Below are the code and all the weights of a small trained network. Each question names an input and a target symbol and asks about switching units off, where a switched-off unit gives its printed mean instead of its output.

import numpy as np


def w(rows, s, z=0):
    codes = np.array(rows[::2]) - 128.0
    scale = np.full(codes.shape[1], s)
    scale[-1] = z or s
    return codes * scale


def f(y):
    return np.maximum(y, 0)


def softmax(a):
    e = np.exp(a - a.max(-1, keepdims=True))
    return e / e.sum(-1, keepdims=True)


def log_softmax(a):
    a = a - a.max(-1, keepdims=True)
    return a - np.log(np.exp(a).sum(-1, keepdims=True))


def net(x, mask):
    ids = ['αβγδεζηθξπστφψω'.index(c) for c in x.split()]
    T = len(ids)
    res = E[ids] + P[:T]
    r = res
    for j in range(2):
        rows = slice(4 * j, 4 * j + 4)
        q, k, v = (r @ M[0][rows].T for M in (Q, K, V))
        z = softmax(np.where(np.tri(T) > 0, q @ k.T / 4**0.5, -1e9)) @ v
        o = O[0][rows]
        res = res + np.where(mask[j], z, o[:, -1]) @ o[:, :-1]
    y = f(res @ A[0][:, :-1].T + A[0][:, -1])
    res = res + np.where(mask[2:10], y, B[0][:, -1]) @ B[0][:, :-1]
    return log_softmax(res[-1] @ U[:, :-1].T + U[:, -1])


Q, K, V, O, A, B = {}, {}, {}, {}, {}, {}
E = w([
[205,72,102,53,232,199,154,71,155],'α',
[115,112,158,168,71,38,186,183,135],'β',
[191,115,166,110,56,187,128,23,69],'γ',
[160,68,115,99,206,76,125,60,140],'δ',
[108,106,101,63,121,118,131,200,216],'ε',
[149,113,59,226,51,145,88,26,194],'ζ',
[73,172,173,71,108,95,180,138,207],'η',
[164,59,62,131,172,152,134,242,152],'θ',
[164,154,155,254,194,94,126,179,129],'ξ',
[165,187,79,123,102,68,73,104,25],'π',
[140,191,113,150,90,216,179,227,161],'σ',
[158,190,101,162,186,123,244,170,96],'τ',
[145,176,210,197,195,132,52,95,204],'φ',
[153,31,169,73,131,32,173,65,148],'ψ',
[137,241,19,82,125,87,157,137,108],'ω',
],0.0083)
P = w([
[15,105,63,189,149,162,123,78,109],'0',
[83,132,78,178,127,141,138,86,124],'1',
[129,134,66,188,120,124,141,109,150],'2',
[156,138,94,175,121,113,150,114,166],'3',
[180,158,92,155,112,102,159,129,167],'4',
[207,165,116,138,115,107,152,141,178],'5',
[223,165,124,114,97,91,154,150,179],'6',
[247,170,153,96,93,86,153,147,180],'7',
[254,176,136,113,88,90,141,169,197],'8',
],0.0068)
Q[0] = w([
[204,166,111,178,129,108,173,160,174],'head 1',
[46,100,137,91,92,142,101,88,84],'head 1',
[184,151,99,151,77,135,127,37,167],'head 1',
[34,87,164,81,121,143,113,138,76],'head 1',
[41,95,124,84,84,142,117,134,34],'head 2',
[130,170,62,126,134,55,221,184,122],'head 2',
[254,213,33,206,61,102,158,85,187],'head 2',
[170,152,92,205,94,145,140,105,206],'head 2',
],0.009)
K[0] = w([
[177,163,163,98,142,74,96,127,157],'head 1',
[95,81,85,141,118,188,167,131,83],'head 1',
[225,162,128,67,117,49,172,198,119],'head 1',
[59,74,82,166,118,213,138,92,91],'head 1',
[24,126,153,156,195,147,107,123,107],'head 2',
[187,84,185,112,126,164,86,60,166],'head 2',
[254,125,187,73,111,113,138,154,172],'head 2',
[232,126,147,67,108,109,144,147,113],'head 2',
],0.0097)
V[0] = w([
[90,77,118,80,77,74,138,107,135],'head 1',
[119,125,116,138,163,90,147,103,158],'head 1',
[121,61,123,126,120,130,237,142,159],'head 1',
[112,80,217,194,168,107,83,134,131],'head 1',
[170,38,102,72,174,49,102,85,100],'head 2',
[110,119,140,86,254,150,143,209,150],'head 2',
[199,96,124,127,138,243,170,111,65],'head 2',
[115,65,106,134,119,226,53,124,193],'head 2',
],0.0097)
O[0] = w([
[75,89,187,80,137,124,61,170,130,75],'head 1',
[135,124,149,145,150,86,126,115,159,186],'head 1',
[138,29,254,169,128,125,174,173,145,135],'head 1',
[155,129,125,81,44,52,154,76,122,81],'head 1',
[136,47,117,91,184,76,75,103,79,91],'head 2',
[127,64,53,68,135,142,192,131,189,2],'head 2',
[177,86,135,145,123,206,166,77,41,132],'head 2',
[238,114,154,77,110,178,61,141,183,131],'head 2',
],0.0096,0.0046)
A[0] = w([
[129,162,94,147,116,95,126,116,201,144],'neuron 1',
[109,115,63,162,154,77,184,118,144,233],'neuron 2',
[116,119,127,147,151,125,22,158,196,147],'neuron 3',
[64,129,167,181,105,133,130,165,247,101],'neuron 4',
[3,158,173,137,66,37,122,141,71,225],'neuron 5',
[60,143,149,156,216,149,146,192,87,230],'neuron 6',
[181,184,147,50,174,113,194,147,60,250],'neuron 7',
[222,83,144,113,119,191,161,173,206,175],'neuron 8',
],0.0047,0.0022)
B[0] = w([
[123,148,111,117,100,109,145,131,152,253],'neuron 1',
[96,112,81,139,144,78,157,99,165,250],'neuron 2',
[121,120,109,96,127,116,32,124,215,214],'neuron 3',
[76,143,162,96,90,144,182,128,183,234],'neuron 4',
[115,125,152,84,59,133,118,137,3,210],'neuron 5',
[98,100,140,144,178,138,82,149,108,226],'neuron 6',
[120,119,166,183,142,129,85,106,189,221],'neuron 7',
[192,115,85,104,109,169,136,171,110,217],'neuron 8',
],0.0069,0.0033)
U = w([
[167,60,105,58,202,160,129,50,133,116],'α',
[72,112,187,115,50,85,150,174,107,107],'β',
[150,134,161,138,122,176,116,70,1,85],'γ',
[124,36,150,120,198,34,86,111,141,151],'δ',
[135,85,106,73,133,138,104,221,176,102],'ε',
[214,153,214,187,115,146,59,163,120,229],'ζ',
[70,142,202,42,137,158,157,151,183,116],'η',
[211,44,53,110,140,153,129,169,121,150],'θ',
[176,184,70,124,92,36,172,113,151,138],'ξ',
[82,172,42,118,152,117,76,150,44,91],'π',
[137,175,123,99,63,236,188,193,118,2],'σ',
[103,95,127,206,158,129,236,88,126,157],'τ',
[131,156,96,125,76,123,108,34,204,99],'φ',
[88,45,176,108,103,66,115,151,91,101],'ψ',
[44,157,104,165,253,177,126,160,147,123],'ω',
],0.0051,0.0038)

Each question gives the input, a string of symbols that net reads in full, and the target symbol t.
The units are the heads (4 rows each of Q, K, V and O) and the neurons (one row each of A and B). Each row of codes is followed by its name. A weight is (code - 128) times the scale printed after its matrix; where a second scale follows, it is the last column's (O, A, B and U).
mask holds one flag per unit, heads first, then neurons. A switched-off unit (its flag False) gives its mean, the last column of its rows in O or B, instead of its output. The means were averaged over made-up inputs and are rounded, as every weight is.
A unit's drop is (log p(t) with every unit on - log p(t) with that unit switched off) / (log p(t) with every unit on - log p(t) with every unit switched off).
The circuit of an input: a set's keep is (log p(t) with only the set's units on - log p(t) with every unit switched off) / (log p(t) with every unit on - log p(t) with every unit switched off). Starting from all 10 units, units are removed one at a time, each time the one whose removal leaves the highest keep (on an exact tie, the one counted first), for as long as the keep stays at least 0.8.
units of the circuit, in order: the units of the circuit, biggest drop first
k most important neurons: the k neurons with the biggest drops, biggest first
which heads matter: for each layer, one digit per head in row order, 1 if its drop is at least 0.15 and else 0, layers parted by /
drop when u is switched off: that unit's drop, to one decimal
input τ ζ γ ζ φ ξ ζ, target ξ: units of the circuit, in order -> (head 1)
input β ζ τ ψ β, target ψ: which heads matter -> 11
input ζ ζ τ ω ω, target ω: units of the circuit, in order -> (head 1; head 2)
input φ ω π η β, target β: units of the circuit, in order -> (head 2; neuron 5; head 1)
input β γ φ φ ξ τ, target ξ: which heads matter -> 10
input φ ζ ψ α θ, target θ: which heads matter -> 01
input ξ τ φ β τ τ ζ, target τ: which heads matter -> 11
input β ω ζ τ ξ φ, target ξ: units of the circuit, in order -> (head 1; head 2)
input ψ φ ξ ψ φ δ, target δ: which heads matter -> 01
input φ σ δ ζ φ φ, target ξ: which heads matter -> 10
input π φ φ, target φ: which heads matter -> 11
input φ ζ φ τ φ θ, target ξ: which heads matter -> 10
input ζ π τ τ, target τ: 2 most important neurons -> (neuron 2; neuron 3)
input τ ζ ω τ ζ γ τ φ ξ, target ξ: which heads matter -> 10
input ω π ζ π ζ τ σ, target σ: which heads matter -> 01
input ζ σ ε α τ, target θ: which heads matter -> 01
input ω τ ω ω ζ π τ, target ω: which heads matter -> 11
input ζ ζ τ ζ π π, target π: most important neuron -> (neuron 5)
input ζ φ φ, target φ: drop when head 1 is switched off -> 0.5
input φ ζ ζ ζ, target ζ: drop when head 1 is switched off -> -0.1
input ζ ζ ζ τ τ ζ α ζ, target θ: drop when neuron 5 is switched off -> 0.0
input α γ φ ζ ζ ζ ω, target ζ: drop when head 2 is switched off -> 0.8
input ζ φ ω ζ ζ ζ ω, target ζ: most important neuron -> (neuron 2)
